Below are the code and all the weights of a small trained network. Each question names an input and a target symbol and asks about switching units off, where a switched-off unit gives its printed mean instead of its output.

import numpy as np


def w(rows, s, z=0):
    codes = np.array(rows[::2]) - 128.0
    scale = np.full(codes.shape[1], s)
    scale[-1] = z or s
    return codes * scale


def softmax(a):
    e = np.exp(a - a.max(-1, keepdims=True))
    return e / e.sum(-1, keepdims=True)


def log_softmax(a):
    a = a - a.max(-1, keepdims=True)
    return a - np.log(np.exp(a).sum(-1, keepdims=True))


def net(x, mask):
    ids = ['αβγδεζηθλξπστφω'.index(c) for c in x.split()]
    T = len(ids)
    res = E[ids] + P[:T]
    u = 0
    for l in range(3):
        r = res
        for j in range(2):
            rows = slice(4 * j, 4 * j + 4)
            q, k, v = (r @ M[l][rows].T for M in (Q, K, V))
            z = softmax(np.where(np.tri(T) > 0, q @ k.T / 4**0.5, -1e9)) @ v
            o = O[l][rows]
            res = res + np.where(mask[u + j], z, o[:, -1]) @ o[:, :-1]
        u += 2
    return log_softmax(res[-1] @ U[:, :-1].T + U[:, -1])


Q, K, V, O = {}, {}, {}, {}
E = w([
[143,171,157,121],'α',
[106,96,199,65],'β',
[130,97,144,160],'γ',
[149,191,64,166],'δ',
[131,117,156,139],'ε',
[114,72,95,229],'ζ',
[200,164,58,148],'η',
[187,73,6,2],'θ',
[197,144,119,49],'λ',
[137,121,144,111],'ξ',
[127,106,168,48],'π',
[131,125,180,139],'σ',
[133,129,171,135],'τ',
[90,125,233,125],'φ',
[119,143,160,237],'ω',
],0.008)
P = w([
[202,116,180,119],'0',
[88,71,117,193],'1',
[91,113,83,54],'2',
[213,130,174,140],'3',
[106,83,128,176],'4',
[77,175,86,53],'5',
[210,137,164,150],'6',
[112,93,132,171],'7',
[94,251,86,107],'8',
],0.016)
Q[0] = w([
[213,139,124,148],'L0H1',
[108,120,137,76],'L0H1',
[2,149,127,143],'L0H1',
[178,89,123,118],'L0H1',
[153,84,156,119],'L0H2',
[160,47,166,112],'L0H2',
[151,152,120,170],'L0H2',
[142,62,143,121],'L0H2',
],0.013)
K[0] = w([
[254,153,215,116],'L0H1',
[133,62,74,160],'L0H1',
[7,171,36,75],'L0H1',
[146,107,172,166],'L0H1',
[171,112,146,154],'L0H2',
[221,99,169,165],'L0H2',
[105,174,129,149],'L0H2',
[202,117,157,151],'L0H2',
],0.012)
V[0] = w([
[2,144,63,118],'L0H1',
[230,180,143,114],'L0H1',
[20,161,81,99],'L0H1',
[104,168,106,87],'L0H1',
[80,92,126,211],'L0H2',
[63,83,133,186],'L0H2',
[187,191,138,67],'L0H2',
[206,192,134,55],'L0H2',
],0.007)
O[0] = w([
[1,113,173,98,9],'L0H1',
[211,84,85,156,158],'L0H1',
[34,104,160,124,6],'L0H1',
[76,77,127,169,63],'L0H1',
[138,207,78,182,101],'L0H2',
[133,230,86,165,79],'L0H2',
[133,69,160,100,165],'L0H2',
[125,1,194,95,187],'L0H2',
],0.0064,0.0022)
Q[1] = w([
[152,137,195,143],'L1H1',
[131,168,136,155],'L1H1',
[80,111,44,82],'L1H1',
[133,86,130,102],'L1H1',
[148,164,159,9],'L1H2',
[123,153,144,132],'L1H2',
[96,94,108,130],'L1H2',
[128,156,138,84],'L1H2',
],0.012)
K[1] = w([
[177,114,163,118],'L1H1',
[143,151,120,80],'L1H1',
[5,147,91,163],'L1H1',
[121,107,144,163],'L1H1',
[141,190,125,28],'L1H2',
[125,141,102,137],'L1H2',
[116,70,118,112],'L1H2',
[128,153,106,91],'L1H2',
],0.013)
V[1] = w([
[220,152,134,60],'L1H1',
[191,113,143,194],'L1H1',
[139,134,139,187],'L1H1',
[225,118,171,148],'L1H1',
[229,118,124,150],'L1H2',
[59,121,99,92],'L1H2',
[212,180,202,169],'L1H2',
[97,59,1,65],'L1H2',
],0.0053)
O[1] = w([
[143,213,211,132,225],'L1H1',
[135,133,203,178,218],'L1H1',
[117,115,141,159,142],'L1H1',
[154,177,206,182,254],'L1H1',
[145,45,81,65,219],'L1H2',
[90,189,138,196,71],'L1H2',
[150,95,144,53,175],'L1H2',
[76,103,41,254,132],'L1H2',
],0.0053)
Q[2] = w([
[128,174,100,23],'L2H1',
[87,254,165,119],'L2H1',
[197,11,84,132],'L2H1',
[93,148,178,202],'L2H1',
[116,223,81,138],'L2H2',
[210,144,143,141],'L2H2',
[182,247,100,156],'L2H2',
[91,212,105,121],'L2H2',
],0.0078)
K[2] = w([
[187,211,176,84],'L2H1',
[92,208,205,112],'L2H1',
[155,58,67,111],'L2H1',
[3,142,164,187],'L2H1',
[45,119,33,60],'L2H2',
[203,190,107,77],'L2H2',
[145,179,55,20],'L2H2',
[15,128,93,92],'L2H2',
],0.0061)
V[2] = w([
[194,153,171,119],'L2H1',
[86,59,135,90],'L2H1',
[181,114,211,124],'L2H1',
[131,129,169,90],'L2H1',
[87,148,149,238],'L2H2',
[169,170,183,254],'L2H2',
[92,125,166,198],'L2H2',
[89,68,197,239],'L2H2',
],0.0057)
O[2] = w([
[135,164,203,146,225],'L2H1',
[121,36,97,149,114],'L2H1',
[116,133,192,142,255],'L2H1',
[145,95,185,125,158],'L2H1',
[113,79,195,172,62],'L2H2',
[113,46,151,70,213],'L2H2',
[130,78,166,172,94],'L2H2',
[214,3,186,194,127],'L2H2',
],0.0055,0.0071)
U = w([
[95,62,170,77,60],'α',
[178,143,162,57,202],'β',
[113,131,160,126,94],'γ',
[119,241,23,115,211],'δ',
[212,174,48,194,204],'ε',
[119,196,183,255,2],'ζ',
[85,95,230,136,4],'η',
[134,80,44,45,139],'θ',
[121,118,132,133,88],'λ',
[118,31,82,239,153],'ξ',
[103,139,141,109,131],'π',
[116,119,164,142,45],'σ',
[114,112,133,110,113],'τ',
[101,78,148,62,99],'φ',
[98,182,130,96,177],'ω',
],0.0064,0.005)

Each question gives the input, a string of symbols that net reads in full, and the target symbol t.
The units are the heads (4 rows each of Q, K, V and O). Each row of codes is followed by its name. A weight is (code - 128) times the scale printed after its matrix; where a second scale follows, it is the last column's (O and U).
mask holds one flag per head, layer by layer. A switched-off head (its flag False) gives its mean, the last column of its rows in O, instead of its output. The means were averaged over made-up inputs and are rounded, as every weight is.
A unit's drop is (log p(t) with every unit on - log p(t) with that unit switched off) / (log p(t) with every unit on - log p(t) with every unit switched off).
The circuit of an input: a set's keep is (log p(t) with only the set's units on - log p(t) with every unit switched off) / (log p(t) with every unit on - log p(t) with every unit switched off). Starting from all 6 units, units are removed one at a time, each time the one whose removal leaves the highest keep (on an exact tie, the one counted first), for as long as the keep stays at least 0.8.
circuit, biggest first: the units of the circuit, biggest drop first
unit that matters most: the unit with the biggest drop
which heads matter: for each layer, one digit per head in row order, 1 if its drop is at least 0.15 and else 0, layers parted by /
input ζ λ ε, target δ: unit that matters most -> L1H2
input ζ ζ λ, target δ: which heads matter -> 01 / 01 / 01
input ζ φ ε, target δ: circuit, biggest first -> [L0H2, L1H2, L1H1, L2H2]
input ζ φ ζ ζ α π, target δ: circuit, biggest first -> [L1H2, L1H1, L2H2, L0H2]
input δ ζ ζ ζ ζ ζ ζ ζ γ, target δ: circuit, biggest first -> [L1H1, L0H2, L2H2]
input θ η ζ λ ζ τ, target δ: circuit, biggest first -> [L0H2, L1H1, L2H2]
input ζ ζ π, target δ: circuit, biggest first -> [L0H2, L1H2, L2H1]
input ζ θ ζ η σ τ, target δ: circuit, biggest first -> [L1H1, L2H2, L0H2]
input ζ ω ω η φ, target η: circuit, biggest first -> [L0H1, L1H1, L2H2]
input ζ ε θ γ ζ σ, target ξ: which heads matter -> 10 / 01 / 01
input λ φ ζ β ζ, target ξ: which heads matter -> 10 / 11 / 11
input λ ζ ζ ζ ζ β, target δ: which heads matter -> 11 / 11 / 01
input δ ζ θ σ ξ β, target ξ: circuit, biggest first -> [L1H2, L2H2, L0H1, L2H1]
input ζ ζ φ θ ω θ ζ, target ε: which heads matter -> 10 / 00 / 10
input φ π ζ φ λ θ, target δ: circuit, biggest first -> [L1H2]
input ζ φ σ ω σ β ζ φ, target η: circuit, biggest first -> [L0H1, L1H1]
input θ λ λ ω, target β: which heads matter -> 10 / 11 / 00
input π ζ ω π ζ ζ ω γ ω, target δ: circuit, biggest first -> [L1H1, L2H2, L0H2]
input ζ γ δ, target δ: which heads matter -> 01 / 11 / 01
input ζ ζ θ, target δ: which heads matter -> 01 / 01 / 01
input ζ η ζ θ ζ ζ, target δ: which heads matter -> 01 / 11 / 01
